Below are the code and all the weights of a small trained network. Each question names an input and a target symbol and asks about switching units off, where a switched-off unit gives its printed mean instead of its output.

import numpy as np


def w(rows, s, z=0):
    codes = np.array(rows[::2]) - 128.0
    scale = np.full(codes.shape[1], s)
    scale[-1] = z or s
    return codes * scale


def norm(h):
    return h / np.sqrt((h * h).mean(-1, keepdims=True) + 1e-5)


def f(y):
    return y / 2 * (1 + np.tanh(0.7978845608 * (y + 0.044715 * y**3)))


def softmax(a):
    e = np.exp(a - a.max(-1, keepdims=True))
    return e / e.sum(-1, keepdims=True)


def log_softmax(a):
    a = a - a.max(-1, keepdims=True)
    return a - np.log(np.exp(a).sum(-1, keepdims=True))


def net(x, mask):
    ids = ['αβγδεζλμξπτφψ'.index(c) for c in x.split()]
    T = len(ids)
    res = E[ids] + P[:T]
    r = norm(res)
    for j in range(2):
        rows = slice(3 * j, 3 * j + 3)
        q, k, v = (r @ M[0][rows].T for M in (Q, K, V))
        z = softmax(np.where(np.tri(T) > 0, q @ k.T / 3**0.5, -1e9)) @ v
        o = O[0][rows]
        res = res + np.where(mask[j], z, o[:, -1]) @ o[:, :-1]
    y = f(norm(res) @ A[0][:, :-1].T + A[0][:, -1])
    res = res + np.where(mask[2:18], y, B[0][:, -1]) @ B[0][:, :-1]
    return log_softmax(norm(res)[-1] @ U[:, :-1].T + U[:, -1])


Q, K, V, O, A, B = {}, {}, {}, {}, {}, {}
E = w([
[161,37,134,80,90,142,145,143,138,151,48],'α',
[207,108,216,239,158,113,73,153,138,156,73],'β',
[110,117,129,57,30,81,70,64,158,121,79],'γ',
[113,175,133,162,185,160,105,150,114,168,94],'δ',
[90,65,134,100,169,62,116,33,85,129,135],'ε',
[132,101,38,47,9,162,69,152,111,139,167],'ζ',
[69,161,81,86,128,186,70,106,83,150,175],'λ',
[92,169,52,90,144,57,99,89,171,172,171],'μ',
[58,171,101,170,187,182,152,103,166,148,193],'ξ',
[86,7,179,182,112,72,132,106,209,103,135],'π',
[155,62,160,217,172,148,179,115,170,149,186],'τ',
[165,76,138,159,117,226,72,208,44,140,99],'φ',
[213,133,63,133,78,90,74,212,104,171,82],'ψ',
],0.021)
P = w([
[106,164,191,140,100,106,142,132,110,175,157],'0',
[127,149,150,136,193,129,84,153,155,109,150],'1',
[100,140,107,184,109,131,100,82,124,198,144],'2',
[177,170,107,146,197,165,79,124,173,57,142],'3',
[87,159,59,249,57,123,123,48,97,181,104],'4',
[153,132,90,92,159,171,186,160,125,42,61],'5',
],0.014)
Q[0] = w([
[179,96,151,102,241,206,71,171,182,14,90],'H1',
[207,140,51,13,195,152,97,160,178,93,130],'H1',
[134,131,238,32,188,43,117,101,163,59,131],'H1',
[84,253,26,19,111,163,79,152,51,110,144],'H2',
[33,159,127,134,238,91,213,51,141,101,165],'H2',
[143,152,136,231,202,215,132,223,62,169,109],'H2',
],0.027)
K[0] = w([
[195,136,148,120,197,160,165,171,151,27,122],'H1',
[184,155,60,2,183,132,138,142,114,109,152],'H1',
[138,107,219,70,176,89,86,67,154,77,112],'H1',
[93,240,59,63,103,144,50,136,90,146,182],'H2',
[54,158,118,136,217,112,187,44,121,109,198],'H2',
[130,190,136,213,182,219,139,217,92,160,113],'H2',
],0.031)
V[0] = w([
[126,132,24,163,138,166,144,97,143,8,94],'H1',
[102,145,139,121,173,83,128,155,121,93,90],'H1',
[88,89,115,74,152,71,153,177,138,185,139],'H1',
[68,80,180,133,127,107,64,182,141,168,196],'H2',
[107,130,32,217,68,174,131,65,125,139,97],'H2',
[100,120,111,172,95,182,151,132,103,31,132],'H2',
],0.016)
O[0] = w([
[175,143,21,74,14,182,145,191,139,40,91,154],'H1',
[152,107,51,55,128,90,92,125,150,125,131,51],'H1',
[201,197,164,155,120,104,93,113,119,110,253,58],'H1',
[116,129,60,58,78,96,185,178,109,45,79,228],'H2',
[90,122,232,119,167,20,133,144,119,169,216,254],'H2',
[73,133,177,140,230,34,62,106,95,130,127,97],'H2',
],0.0064,0.0069)
A[0] = w([
[158,118,156,120,140,135,103,116,178,90,142,109],'N1',
[129,134,195,100,168,61,124,111,115,192,165,148],'N2',
[153,124,141,100,94,157,252,129,107,106,95,78],'N3',
[87,122,95,130,117,160,125,52,83,131,131,120],'N4',
[120,152,108,164,150,56,136,99,65,130,105,95],'N5',
[87,145,109,113,105,124,105,125,106,139,140,99],'N6',
[80,63,101,207,79,163,166,84,110,152,167,100],'N7',
[125,89,229,126,128,103,100,141,136,185,218,144],'N8',
[135,120,110,96,142,162,138,148,120,165,130,65],'N9',
[110,106,117,136,66,145,106,106,103,167,150,118],'N10',
[135,141,106,129,110,138,131,136,133,118,97,100],'N11',
[99,145,144,101,123,98,81,112,154,151,102,133],'N12',
[122,130,139,126,152,162,132,127,131,138,112,149],'N13',
[167,78,130,101,150,154,106,86,98,131,143,60],'N14',
[100,161,149,125,175,144,131,125,168,107,150,1],'N15',
[113,176,123,124,97,88,97,83,141,175,107,205],'N16',
],0.022,0.0049)
B[0] = w([
[141,112,120,137,159,118,156,127,120,153,177,140],'N1',
[82,105,172,157,129,116,163,96,23,121,124,232],'N2',
[105,130,112,109,82,163,133,87,131,124,23,159],'N3',
[124,130,102,131,140,94,104,142,130,161,88,152],'N4',
[132,101,166,115,125,125,138,68,89,130,193,161],'N5',
[169,95,123,147,141,184,130,94,134,125,124,158],'N6',
[89,192,77,171,138,155,176,201,156,172,89,190],'N7',
[98,78,169,102,146,103,124,50,5,125,151,251],'N8',
[100,164,134,130,102,132,143,103,127,109,111,142],'N9',
[132,143,141,196,146,107,152,148,163,104,143,168],'N10',
[108,134,180,125,100,107,139,108,91,132,122,165],'N11',
[136,128,144,147,124,125,132,75,79,115,112,149],'N12',
[156,131,116,101,161,113,152,134,160,135,161,149],'N13',
[119,119,155,120,110,143,107,170,159,162,186,136],'N14',
[77,141,147,148,104,97,68,96,169,114,151,137],'N15',
[76,116,132,120,164,141,146,156,84,151,150,170],'N16',
],0.026,0.021)
U = w([
[143,73,86,68,100,71,42,161,131,208,141,165],'α',
[194,154,47,47,119,145,178,128,97,128,194,106],'β',
[102,102,171,129,132,107,148,70,33,150,154,186],'γ',
[144,254,186,38,173,96,179,86,141,88,107,17],'δ',
[126,83,224,56,80,224,153,92,191,196,136,3],'ε',
[76,141,73,183,139,128,190,188,161,182,101,97],'ζ',
[118,35,81,91,123,38,191,141,165,58,121,30],'λ',
[192,195,138,178,61,29,84,198,83,161,78,93],'μ',
[178,145,72,111,205,188,20,46,106,137,92,79],'ξ',
[238,120,160,114,196,75,125,105,156,145,83,212],'π',
[175,98,143,192,100,202,127,131,132,33,153,81],'τ',
[66,145,146,118,121,96,48,86,201,83,153,175],'φ',
[109,100,147,38,159,172,108,236,106,67,120,79],'ψ',
],0.0081,0.0032)

Each question gives the input, a string of symbols that net reads in full, and the target symbol t.
The units are the heads (3 rows each of Q, K, V and O) and the neurons (one row each of A and B). Each row of codes is followed by its name. A weight is (code - 128) times the scale printed after its matrix; where a second scale follows, it is the last column's (O, A, B and U).
mask holds one flag per unit, heads first, then neurons. A switched-off unit (its flag False) gives its mean, the last column of its rows in O or B, instead of its output. The means were averaged over made-up inputs and are rounded, as every weight is.
A unit's drop is (log p(t) with every unit on - log p(t) with that unit switched off) / (log p(t) with every unit on - log p(t) with every unit switched off).
The circuit of an input: a set's keep is (log p(t) with only the set's units on - log p(t) with every unit switched off) / (log p(t) with every unit on - log p(t) with every unit switched off). Starting from the 12 units with the biggest drops (on a tie, the unit counted first), units are removed one at a time, each time the one whose removal leaves the highest keep (on an exact tie, the one counted first), for as long as the keep stays at least 0.8.
units of the circuit, in order: the units of the circuit, biggest drop first
most important unit: the unit with the biggest drop
top k neurons: the k neurons with the biggest drops, biggest first
heads that matter: for each layer, one digit per head in row order, 1 if its drop is at least 0.15 and else 0, layers parted by /
input π α τ ε, target α: heads that matter : 00
input α μ α ψ α π, target λ: units of the circuit, in order : (N8, N2, N7, H1)
input ψ δ δ α α μ, target β: most important unit : H1
input π ε ε, target ζ: units of the circuit, in order : (H2, N7, N8)
input τ γ π ξ ξ, target ζ: heads that matter : 10
input ξ μ φ α, target ε: heads that matter : 11
input λ τ λ, target ζ: heads that matter : 01
input τ φ λ δ δ, target ζ: heads that matter : 00
input γ μ π ζ, target τ: top 2 neurons : (N8, N2)
input α φ φ ψ β ε, target α: heads that matter : 11
input α μ φ δ δ β, target π: units of the circuit, in order : (N8, N2, N7, N13)
input β γ φ α δ λ, target ξ: heads that matter : 11
input α ε φ μ, target β: heads that matter : 10
input φ φ π α π, target ζ: units of the circuit, in order : (N7)
input φ ξ π α τ ψ, target μ: heads that matter : 01
input ψ μ π δ, target δ: heads that matter : 11
input π δ φ ψ, target μ: units of the circuit, in order : (N8, N2, N7)
input ζ μ φ ε ζ, target ζ: heads that matter : 00
input ε τ τ β λ λ, target ξ: top 3 neurons : (N2, N8, N6)
input δ ζ δ, target ζ: most important unit : H2
input ψ φ α δ φ, target ζ: top 2 neurons : (N8, N7)
